Below is a small trained network, with its code and all its weights. Each question gives an input and a class and asks what happens when units are switched off, that is, made to give their printed mean instead of their output.

import numpy as np


def w(rows, s, z=0):
    codes = np.array(rows[::2]) - 128.0
    scale = np.full(codes.shape[1], s)
    scale[-1] = z or s
    return codes * scale


def norm(h):
    return h / np.sqrt((h * h).mean(-1, keepdims=True) + 1e-5)


def f(y):
    return np.maximum(y, 0)


def log_softmax(a):
    a = a - a.max(-1, keepdims=True)
    return a - np.log(np.exp(a).sum(-1, keepdims=True))


def net(x, mask):
    res = np.array(x, float).reshape(1, 4) / 4 @ E
    u = 0
    for l in range(3):
        y = f(norm(res) @ A[l][:, :-1].T + A[l][:, -1])
        res = res + np.where(mask[u : u + 4], y, B[l][:, -1]) @ B[l][:, :-1]
        u += 4
    return log_softmax(norm(res)[-1] @ U[:, :-1].T + U[:, -1])


A, B = {}, {}
E = w([
[225,132,173,83,108,2,194,74],'x0',
[174,104,160,161,92,195,225,183],'x1',
[93,81,190,203,56,147,90,36],'x2',
[116,128,129,124,120,124,133,132],'x3',
],0.0078)
A[0] = w([
[137,84,142,190,63,71,164,58,115],'0.n0',
[105,184,120,135,149,1,34,132,4],'0.n1',
[93,138,154,104,102,221,54,150,99],'0.n2',
[231,74,175,61,66,29,119,132,105],'0.n3',
],0.0068,0.0047)
B[0] = w([
[113,208,97,164,133,138,180,110,216],'0.n0',
[77,2,105,133,183,105,82,127,194],'0.n1',
[120,198,205,156,108,75,57,93,217],'0.n2',
[160,160,173,111,46,143,44,173,255],'0.n3',
],0.0094,0.0059)
A[1] = w([
[178,121,87,46,233,95,147,220,2],'1.n0',
[160,70,110,200,115,144,209,177,22],'1.n1',
[115,121,142,193,145,186,74,216,33],'1.n2',
[163,76,191,151,1,242,224,215,124],'1.n3',
],0.0075,0.003)
B[1] = w([
[102,140,1,101,70,189,155,182,202],'1.n0',
[102,33,155,38,150,140,111,108,151],'1.n1',
[151,226,119,179,218,122,68,207,206],'1.n2',
[99,69,145,53,209,63,89,87,255],'1.n3',
],0.0089,0.0062)
A[2] = w([
[115,217,136,99,100,153,96,203,248],'2.n0',
[142,117,158,190,114,190,158,24,4],'2.n1',
[107,148,46,195,190,95,61,116,118],'2.n2',
[39,129,170,193,107,163,170,2,57],'2.n3',
],0.0089,0.0038)
B[2] = w([
[164,165,133,246,63,170,146,108,254],'2.n0',
[82,131,71,84,67,186,134,203,149],'2.n1',
[156,90,180,45,146,74,231,80,238],'2.n2',
[145,106,27,81,91,201,175,236,186],'2.n3',
],0.011,0.009)
U = w([
[169,158,189,182,102,146,85,101,254],'0',
[108,103,48,106,43,232,185,193,4],'1',
[78,1,174,61,228,113,98,71,68],'2',
],0.0099,0.005)

Each question gives the input, the list of numbers given to net, and the class t.
The units are the neurons (one row each of A and B). Each row of codes is followed by its name. A weight is (code - 128) times the scale printed after its matrix; where a second scale follows, it is the last column's (A, B and U).
mask holds one flag per neuron, layer by layer. A switched-off neuron (its flag False) gives its mean, the last column of its row in B, instead of its output. The means were averaged over made-up inputs and are rounded, as every weight is.
A unit's drop is (log p(t) with every unit on - log p(t) with that unit switched off) / (log p(t) with every unit on - log p(t) with every unit switched off).
The circuit of an input: a set's keep is (log p(t) with only the set's units on - log p(t) with every unit switched off) / (log p(t) with every unit on - log p(t) with every unit switched off). Starting from all 12 units, units are removed one at a time, each time the one whose removal leaves the highest keep (on an exact tie, the one counted first), for as long as the keep stays at least 0.8.
circuit, biggest first: the units of the circuit, biggest drop first
unit that matters most: the unit with the biggest drop
top k neurons: the k neurons with the biggest drops, biggest first
top k neurons in layer l: the k neurons of layer l with the biggest drops, biggest first
drop when u is switched off: that unit's drop, to one decimal
input [4,-7,-8,1], class 1: circuit, biggest first -> [1.n0]
input [5,-4,-7,8], class 1: top 4 neurons -> [1.n0, 0.n2, 0.n1, 1.n2]
input [3,-4,1,5], class 2: top 3 neurons -> [0.n1, 2.n0, 0.n2]
input [-5,5,-1,4], class 0: top 3 neurons -> [0.n2, 1.n2, 2.n0]
input [3,-6,-7,-1], class 1: top 2 neurons -> [1.n0, 1.n3]
input [-6,-8,6,5], class 2: top 2 neurons in layer 0 -> [0.n3, 0.n0]
input [2,-6,7,3], class 1: top 2 neurons -> [2.n3, 1.n3]
input [-4,-1,8,2], class 1: top 2 neurons -> [2.n3, 0.n3]
input [5,4,7,0], class 1: top 2 neurons -> [0.n0, 2.n3]
input [1,-6,6,5], class 1: top 2 neurons in layer 1 -> [1.n3, 1.n2]
input [-6,6,5,1], class 0: top 2 neurons in layer 0 -> [0.n2, 0.n1]
input [-7,7,-3,-8], class 0: top 3 neurons -> [1.n2, 0.n2, 2.n0]
input [1,8,7,1], class 2: top 3 neurons in layer 1 -> [1.n3, 1.n1, 1.n0]
input [2,-7,5,-8], class 2: unit that matters most -> 0.n1
input [-6,2,3,-6], class 0: top 2 neurons -> [1.n2, 0.n2]
input [2,-8,8,0], class 1: top 4 neurons -> [2.n3, 1.n3, 0.n0, 1.n2]
input [-4,3,2,-8], class 0: top 2 neurons -> [0.n2, 1.n2]
input [1,-3,3,-8], class 1: top 2 neurons in layer 1 -> [1.n3, 1.n2]
input [3,5,3,-2], class 2: top 3 neurons -> [1.n3, 0.n2, 2.n0]
input [1,-4,1,1], class 2: circuit, biggest first -> [0.n1]
input [2,-6,8,-3], class 1: drop when 2.n3 is switched off -> 0.3
input [0,-8,5,-4], class 2: drop when 0.n1 is switched off -> 0.4
input [-5,4,-1,6], class 0: drop when 0.n2 is switched off -> 0.8
